[128 = 0]

[141  84 135 131 127 111 121 116 126 119 128 107 146 107 127 121 115 127
 131 141 142 105 151 123 132 134 123 139 123 143 135 121 110 119 123 145
 140 142 124 117 121 128 123 140 164 142 224 116 141 102  94  98 160 132
  96  89 131 132 146 125 171 120 137 140 126 163 155 198 149  87  50 135
 159 167 104  93 127 152]  Q872 & [42]
[124  83 153 130 128 103 118 121 128 125 124 144 118 134 126 125 127 101
 124 142 112 125 130 123 138 141 148 139 130 136 162 140 137 112  65 156
 133 142 149 119 107  92  96 148 131 118 252 135 128  90  41 115 145 113
 108  94 111 181 137 116 125 128 120 126  93 177 156 197 192  87  27  98
 159 155 151 140 124 141]  Q128 & [42]
[125 101 127 112 124 147 134 134 129 133 120 160 111 124 150 122 113 131
 117 123 110 155 129 124 123 127 196 158 127 135 118 126 137 126  73 124
 158 122 152 130 141 135 110  94 139 135 140 130 109 131  93 126 127 101
 184 122 104 185 110 137 128 130 114 120 128 107 152 109  72 154 146 119
  97 134 144 184  82 106]  Q666 & [41]
[138  76 115 116 111 143 115 121 113 118 128 144 114 115 164 113 132 120
 120 141 110 155 110 130 123 131 124 145 116 124 146 140 120 117  91 129
 142 122 153 136 136 145  96  82 136 130 181 127 118 121  84 151 143 128
 163  96 137 121 111 125 149 137 120 125 116  86 125 113 109 118 152  97
  83 155 150 160 111 116]  Q666 & [41]
[128 106 133 129 112 139 112 124 125 135 118 157 121  98 138 140 131 137
 113 143 134 127 118 136 118 132 182 137 124 124 114 138 132 114  73 123
 152 124 149 136 144 142  84 108 141 136 150 128 122 144 100 151 144 113
 183  86 103 161 141 131 138 128 106 125 122 109 148 114  87 157 130 125
 113 136 141 168 111 130]  Q666 & [41]
[146  55 152 118 143 171 136 136 140 126 120 161 108 121 138 121 137 121
 121 125 102 153 142 128 110 127 165 137 123 139 131 119 133 113 121 132
 130 132 167 120 124 123 169  95 154 146 190 143 116 108  74 138 119 115
 135 112 107 186  85 129 153 125 122 119 105 128 185 114  79 127 121 134
 108 131 123 171 129 129]  Q532 & [41]
[110  54 159 138 117 124 132 130 109 138 133 153 132 109 119 123 142 147
 120 138 118 140 127 148 140 133 136  98 114 126 154 139 121 125  91 152
 144 101 120 131 138 131  99 130 140 132 151 132 137  92  94 142 136 160
 104  94 129 133 175 127 146 131 124 128 117 124 159 148 135 113 113 129
 126 160 140 136 102 147]  Q128 & [41]
[120 127 134 125 127  96 122 131 116 147 130 109 163 102 113 131  58 137
 133 140 137 101 131 129 143 136 107 129 130 129 150 126 105 126 138 142
 148 114 105 114 114 130 103 133 166 151 244 111 126  96 154 112 186 166
 140 123 115 135 183 117 131 130 128 119 127 145 142 173 147  66  65 142
 136 207 134  94 116 144]  Q872 & [42]
[133  92 143 158 133 107 128 136 137 106 138 159 111 135 149 126 137 154
 123 139 129 146 119 140 139 146 165 139 127 124 156 128 121 106  48 120
 149 156 123 123 113  91 114 112  96 124 134 118 122 103  63 150 105 131
  86  62 144 195 133 123 179 133  94 139 115 140 164 229 156 157  86  65
 177 169 144 127 125 138]  Q128 & [42]
[115  82 150 145 120 100 126 133 130 133 139 141 140 118 111 103 150 148
 126 147 130 122 127 134 129 125 135 126 127 123 157 114 132 120  73 142
 156 153 119 127 114  82 115 118 113 117 156 132 133  89  77 133 114 161
  74  58 141 145 174 125 169 122 118 147 118 162 181 206 156 118  67 105
 168 159 127 104 111 145]  Q128 & [42]
[135 149 138 139 134 119 123 116 129 101 121 108 128 152 155 136  89 139
 128 130 134 136 137 130 122 142 190 148 140 136 128 101 111 129  83 128
 115 147 120 137 137 115 108 129 117 136 141 133 140 149 109 127 138  78
 140 116 111 154 149 122 157 124 116 133 129 137 148 179 147 136  92 106
 149 143 141  97 140 138]  Q666 & [35]
[114  63 187 134 106 140 140 133 130 141 140 170 108 109 111 117 179 124
 111 119  96 139 139 144 116 120 193 129 126 118 185 113 128 112 117 152
 143 125 156 120 137 118 143 134 130 132 114 154 129  96  87 140  98 140
  87 106  93 149 160 131 161 124 114 128 113 136 161 124 123 128 108 151
 132 121 135 144 130 153]  Q128 & [41]
[113  47 172 130 103 158 124 123 122 140 153 154 140 100 120 134 157 155
 120 137 132 126 130 142 108 124 177 122 127 133 139 108 128 125 114 136
 164 153 136 135 153 126 117 124 131 148 140 134 121  81 135 129 114 153
 133  81  83 130 210 128 179 123 115 127 126 116 159 137  85 147 107 131
 139 159 138 134  99 136]  Q128 & [41]
[140  51 154 135 121 168 151 139 128 131 137 149 126 120 114 123 156 136
 114 123  95 151 147 120 126 126 112 140 134 135 163 115 130 110 154 132
 140 137 149 124 106 118 171  94 143 147 182 152 114 110  85 136 114 155
  86 115 111 170 105 114 164 123 128 128 108 129 159 152 108 132 122 111
 125 149 124 136 136 128]  Q532 & [41]
[130  79 132 122 112 162 132 129 117 123 125 160 116 113 136 123 136 167
 128 124 130 152 120 134 131 133 176 142 135 125 139 129 129 114  78 128
 151 130 159 117 148 135 105 101 144 143 193 111 115 104  94 139 143 126
 171  90 113 152 115 124 159 130 121 122 126 105 164 112  73 134 144 107
 100 140 135 155 111 118]  Q128 & [41]
[125  71 148 135 106 163 129 118 132 131 151 158 139 104 128 141 134 163
 133 124 134 133 124 139 116 134 199 140 132 124 151 125 133 118  79 123
 150 131 148 136 141 135 105 101 151 155 189 142 112 132 126 151 139 133
 146  74  99 150 145 131 185 128  97 128 139  97 173 149  73 191 106  94
 149 176 129 131 104 138]  Q666 & [41]
[157  60 148 110 116 158 123 108 107 133 120 142 128 112 131 124 111  99
 132 118 153 137 148 117 126 145 143 144 131 137 123 132 135 122 137 128
 130 129 163 112 133 143 146 101 169 157 252 145 111 111 103 119 179  96
 169 130  81 139 112 111 167 125 137 119 123 124 145 104  81  95  92 147
  93 122 121 142 131 124]  Q872 & [41]
[146  75 142 123 106 153 128 130 126 117 131 147 123 155 145 139 167 152
 139 146 164 140 139 117 105 158 201 141 118 125 147 111 135 121  67 110
 144 145 168 128 125 127 127 123 130 144 155 143 101 123 103 140 110 104
 190  76 112 142 144 136 217 138 101 105 121 119 160 143  75 211 129 100
 111 110 131 105 125 119]  Q128 & [34]
